Below are the code and all the weights of a small trained network. Each question names an input and a target symbol and asks about switching units off, where a switched-off unit gives its printed mean instead of its output.

import numpy as np


def w(rows, s, z=0):
    codes = np.array(rows[::2]) - 128.0
    scale = np.full(codes.shape[1], s)
    scale[-1] = z or s
    return codes * scale


def norm(h):
    return h / np.sqrt((h * h).mean(-1, keepdims=True) + 1e-5)


def f(y):
    return np.maximum(y, 0)


def softmax(a):
    e = np.exp(a - a.max(-1, keepdims=True))
    return e / e.sum(-1, keepdims=True)


def log_softmax(a):
    a = a - a.max(-1, keepdims=True)
    return a - np.log(np.exp(a).sum(-1, keepdims=True))


def net(x, mask):
    ids = ['γδηλπφ'.index(c) for c in x.split()]
    T = len(ids)
    res = E[ids] + P[:T]
    q, k, v = (norm(res) @ M[0].T for M in (Q, K, V))
    z = softmax(np.where(np.tri(T) > 0, q @ k.T / 2**0.5, -1e9)) @ v
    res = res + np.where(mask[0], z, O[0][:, -1]) @ O[0][:, :-1]
    y = f(norm(res) @ A[0][:, :-1].T + A[0][:, -1])
    res = res + np.where(mask[1:9], y, B[0][:, -1]) @ B[0][:, :-1]
    return log_softmax(norm(res)[-1] @ U[:, :-1].T + U[:, -1])


Q, K, V, O, A, B = {}, {}, {}, {}, {}, {}
E = w([
[119,3,93,213],'γ',
[153,93,213,66],'δ',
[171,75,163,32],'η',
[108,177,241,132],'λ',
[61,171,183,50],'π',
[251,137,180,158],'φ',
],0.0035)
P = w([
[52,4,83,235],'0',
[74,28,131,201],'1',
[92,52,139,182],'2',
[103,78,160,170],'3',
[112,100,164,153],'4',
[116,125,159,142],'5',
[128,146,149,128],'6',
[136,168,132,121],'7',
[154,196,145,107],'8',
[167,227,145,92],'9',
],0.0027)
Q[0] = w([
[72,153,77,158],'h1',
[72,119,37,249],'h1',
],0.011)
K[0] = w([
[117,76,141,179],'h1',
[77,2,126,153],'h1',
],0.011)
V[0] = w([
[253,147,157,160],'h1',
[67,117,183,228],'h1',
],0.0043)
O[0] = w([
[121,49,80,255,146],'h1',
[168,194,89,147,251],'h1',
],0.0057,0.0015)
A[0] = w([
[165,136,173,119,251],'n1',
[144,92,97,108,123],'n2',
[57,31,162,85,86],'n3',
[220,87,135,139,105],'n4',
[212,123,3,182,120],'n5',
[46,150,149,65,156],'n6',
[136,78,123,186,166],'n7',
[192,90,78,179,81],'n8',
],0.0056,0.0032)
B[0] = w([
[113,162,47,122,255],'n1',
[86,169,132,170,154],'n2',
[117,193,177,162,199],'n3',
[55,78,99,175,199],'n4',
[199,25,138,237,204],'n5',
[200,46,105,169,191],'n6',
[198,158,132,50,216],'n7',
[253,92,90,144,191],'n8',
],0.0047,0.0044)
U = w([
[119,135,124,142,3],'γ',
[71,101,239,151,148],'δ',
[161,139,113,35,157],'η',
[34,114,40,148,135],'λ',
[129,252,137,197,131],'π',
[203,69,95,196,170],'φ',
],0.012,0.0057)

Each question gives the input, a string of symbols that net reads in full, and the target symbol t.
The units are the heads (2 rows each of Q, K, V and O) and the neurons (one row each of A and B). Each row of codes is followed by its name. A weight is (code - 128) times the scale printed after its matrix; where a second scale follows, it is the last column's (O, A, B and U).
mask holds one flag per unit, heads first, then neurons. A switched-off unit (its flag False) gives its mean, the last column of its rows in O or B, instead of its output. The means were averaged over made-up inputs and are rounded, as every weight is.
A unit's drop is (log p(t) with every unit on - log p(t) with that unit switched off) / (log p(t) with every unit on - log p(t) with every unit switched off).
The circuit of an input: a set's keep is (log p(t) with only the set's units on - log p(t) with every unit switched off) / (log p(t) with every unit on - log p(t) with every unit switched off). Starting from all 9 units, units are removed one at a time, each time the one whose removal leaves the highest keep (on an exact tie, the one counted first), for as long as the keep stays at least 0.8.
circuit, biggest first: the units of the circuit, biggest drop first
most important unit: the unit with the biggest drop
k most important neurons: the k neurons with the biggest drops, biggest first
drop of u: that unit's drop, to one decimal
input δ η δ δ λ, target π: most important unit => n5
input φ φ π γ η δ, target δ: circuit, biggest first => (n8, n7, n5)
input γ γ δ, target π: 3 most important neurons => (n3, n5, n1)
input γ δ η η, target δ: circuit, biggest first => (h1, n3, n8, n5)
input φ φ φ γ γ η η γ η δ, target δ: 3 most important neurons => (n8, n5, n3)
input γ η η η γ φ π, target φ: 2 most important neurons => (n6, n4)
input η γ δ λ π γ γ γ δ, target π: 4 most important neurons => (n3, n5, n1, n6)
input λ δ π, target η: 2 most important neurons => (n5, n6)
input δ η η, target δ: 4 most important neurons => (n3, n8, n5, n7)
input δ δ δ δ π γ η η λ η, target λ: drop of n7 => 0.2
input η δ φ λ δ δ, target λ: drop of n5 => 0.4
input η δ λ λ π δ φ π, target φ: drop of n6 => 2.2
input φ π π η, target η: drop of n5 => 0.2
input δ φ δ γ η λ δ, target λ: most important unit => h1
